Each row is followed by its class. Each block has new classes.
[-18  -9   8  -7 -18 -32   2  26  -1  -7  30 -40 -24 -20 -16   1   5  -1
 -26   1   9  -4  20  22   6   3  -3  -6 -33   1   8  22   4 -12   1 -14
 -11  14   1  16  18  14  -8   7 -11  31 -18 -22  12   1  -4  -3  19  -3
 -38 -20 -18   1 -28  25  22] -> V
[-33 -25   9 -19 -33 -41  14  30  17 -23  17 -38 -34 -32 -18   2 -15  26
 -28  13  13  -9  -5  16 -20  -4 -13 -33 -25  11  15  45  -9 -15  13   4
 -21  28  13   4  29  11 -15  30  24  62 -12 -32  23 -12 -14 -25  43  -3
 -51 -23   2  -4 -32  45  15] -> V
[-11  10  -5   9  12 -11  -2  14  10  -4  -3   1  -9 -24  -2  -7 -32  16
   8  -8   0   7 -15  -6   4   0  -4   5  17  19   4  -3 -20   7 -12 -15
  28 -13   0   3  32 -20  -3 -10  -4  -8  11  29  11 -24   4 -10   4 -16
  20   9  13  -1   7 -14 -22] -> A
[-13   5  -9  -9   9 -16 -11  26  20  -6  -3  20   0 -18  -5   4  -8  11
 -10  -6 -13  -6   9  -5  -8  -6  -4  -5  14  12 -10  -7  -9  -5 -10  11
  12  -3   3  -6  27 -18   3 -11 -10 -14  14  12  -4 -16 -14  -2   5  -8
  11  14   9  16  11  -1 -12] -> A
[-27 -14   0 -30 -23 -29   6  33  28  -4 -16  10  -9 -22 -13  16  -7  26
 -26  -3   1  -5  -8  -2 -16 -13 -16 -33   4  23  -7  26 -21  -9  11  28
  -3  26   5  -3  28  -9   6  21  29  14   6 -14  15  -7 -31 -14  29 -11
 -18   2   2  19  -1  20   7] -> A
[-12  16 -15   6  -2 -18 -12  10  -7 -14  29 -33 -13 -33   0   0  -6  14
 -20  10   2 -21 -16   7  17   2 -11 -12   6   5  30   5   0  10  -5  -5
  -4 -10 -17  17  29  -4 -13   9 -34  20   8  -6  29 -22 -28 -15  24 -20
 -21 -22  -7  -9 -10  -3 -10] -> H
[-10  -5  12  -1 -24 -28  -4   7  -3 -13  20 -33 -25 -17   6   0   6  12
 -24   7  -4  -7  -7   6   4  -3 -14 -12 -25   1  11  11  11  -1  11   7
 -15   9  -3  30  13  19 -12  17  -3  33  -6 -27  34 -16  -6  -9   7   4
 -22 -23  -6  -7 -28  11   5] -> V
[-21 -10   0  -1 -10  -8  18  10  14 -19 -19   8 -15 -14  -4   5  -4  27
   2  -9   4  -7 -13  -4 -14  -7   9 -12  31  23  -7   6 -23  -5  -3  -6
  15   2   4  -6  27 -11   3  17  18  23   7  17  10 -14  -9  -4  15  -6
   5   9  15   5   6  14 -23] -> A
[-36   6 -15  14 -13  10  -3  -5   2 -19   7 -11   0 -16 -10 -14  -2   3
 -13  11   3 -27 -13  -8  -2   3   3   2  14   8  22   1 -17   7  -9   2
 -11  -6   0  -7  -2   4   7  21 -20  25   5  21   4 -12 -17 -14  26 -10
 -12  -3  15  -6   2 -10 -27] -> K
[-15  15 -11  20   7  -8 -20  14  -3   6  10  -1   2 -18   3  -5  -9  -4
 -10  -2   3 -10  21  -2 -12   4   9   9  10  11  -1   1  -6   6 -13 -15
  18 -15  -1  -8  22   2  -5 -17 -41 -15  15  20   1 -10 -10   2   4 -26
  19   5  11  -6  15 -18 -21] -> H
[-30  -4  -9   4 -18   7  -3  12  14 -10  -3   0   6 -20 -12  -4  -5  12
 -16  10  -6 -29  -9  -9  -6  -2  -3   1  29   9   8   8 -19   3 -13   6
  -3  -3   4 -15  16   5  13  17 -10  25  14  19   0 -12 -21  -9  30 -10
  -7  -3  10   8  19   9 -28] -> H
[  8  15   4 -13   5 -31  -5  37  -6   4  35 -49 -29 -29  -7 -10 -19  -1
  -2  11   7  -7 -23  19  34  -4 -13  -5 -37 -10  34  18 -11  -5  -3  -1
   1  -8 -14  22  15  -6 -15  -9  -5  21 -16 -21  17 -25  14   2  10   0
 -22 -18 -13 -20 -10  -8  33] -> V
[-20 -17   6   9  -7  24  20  -3   3 -11 -17   2   4   2 -11 -18  -8  -9
  41   1  -3 -15   1  -3 -15   2   5   3  16  11   1 -15 -26 -22 -21 -45
   2   1  15 -16  -7  -8   1  11  17  25 -13  25 -26  13  29   7  11  18
 -10   2   9   5   8  33 -14] -> D
[-33 -26  13  -5 -39 -13  43  -9   1 -46  13 -49 -28 -25 -17   0  15  24
 -16   2   8  -9 -31  19  -2 -10 -14 -32  13  10  23  15 -13   5   4 -28
 -26  22 -13  32  40 -13 -17  52  32  71  -8 -33  40  -8  -6 -27  25   8
 -46 -31  -9  -5 -52  57  -8] -> D
[-43 -17  -5   4 -25  15   7 -14 -14 -20   3 -24  27   3  -4 -14   5 -17
 -16   2   5 -16 -21  -4   1  -2  12  -3  20  -8  11  21 -10  -2  -6  -5
  -5   3  -3 -21  -7  11   6  12  -2  34   5  28  21 -11   1  -4  23 -12
   1  -2  29 -34  39 -24 -29] -> E
[-21  17 -20   8  -8 -12 -11   9   0  -9  18 -31  -5 -30   0 -10  -4   2
 -21  16  -4 -31 -18  -8  20   0  -1 -17  16   3  23  11  -7  10  -6   9
 -17 -16  -5   2   7   3  -5   8 -33  20  14  10  24 -27 -24 -13  24 -16
  -2 -20   6 -16  -1 -22 -13] -> K
[-24   3 -23  13 -10   2 -12   1  -2 -12   7 -12   4 -19   1 -11  -4   3
 -15   8   7  -8  -2 -14  -2   1   4   2  17   9  16  16  -8   6  -8   9
   2  -6  -2 -10   5   7   1   8 -26  14  19  22  17 -18 -25  -8  20 -16
  13 -10  20 -12  17 -18 -25] -> K
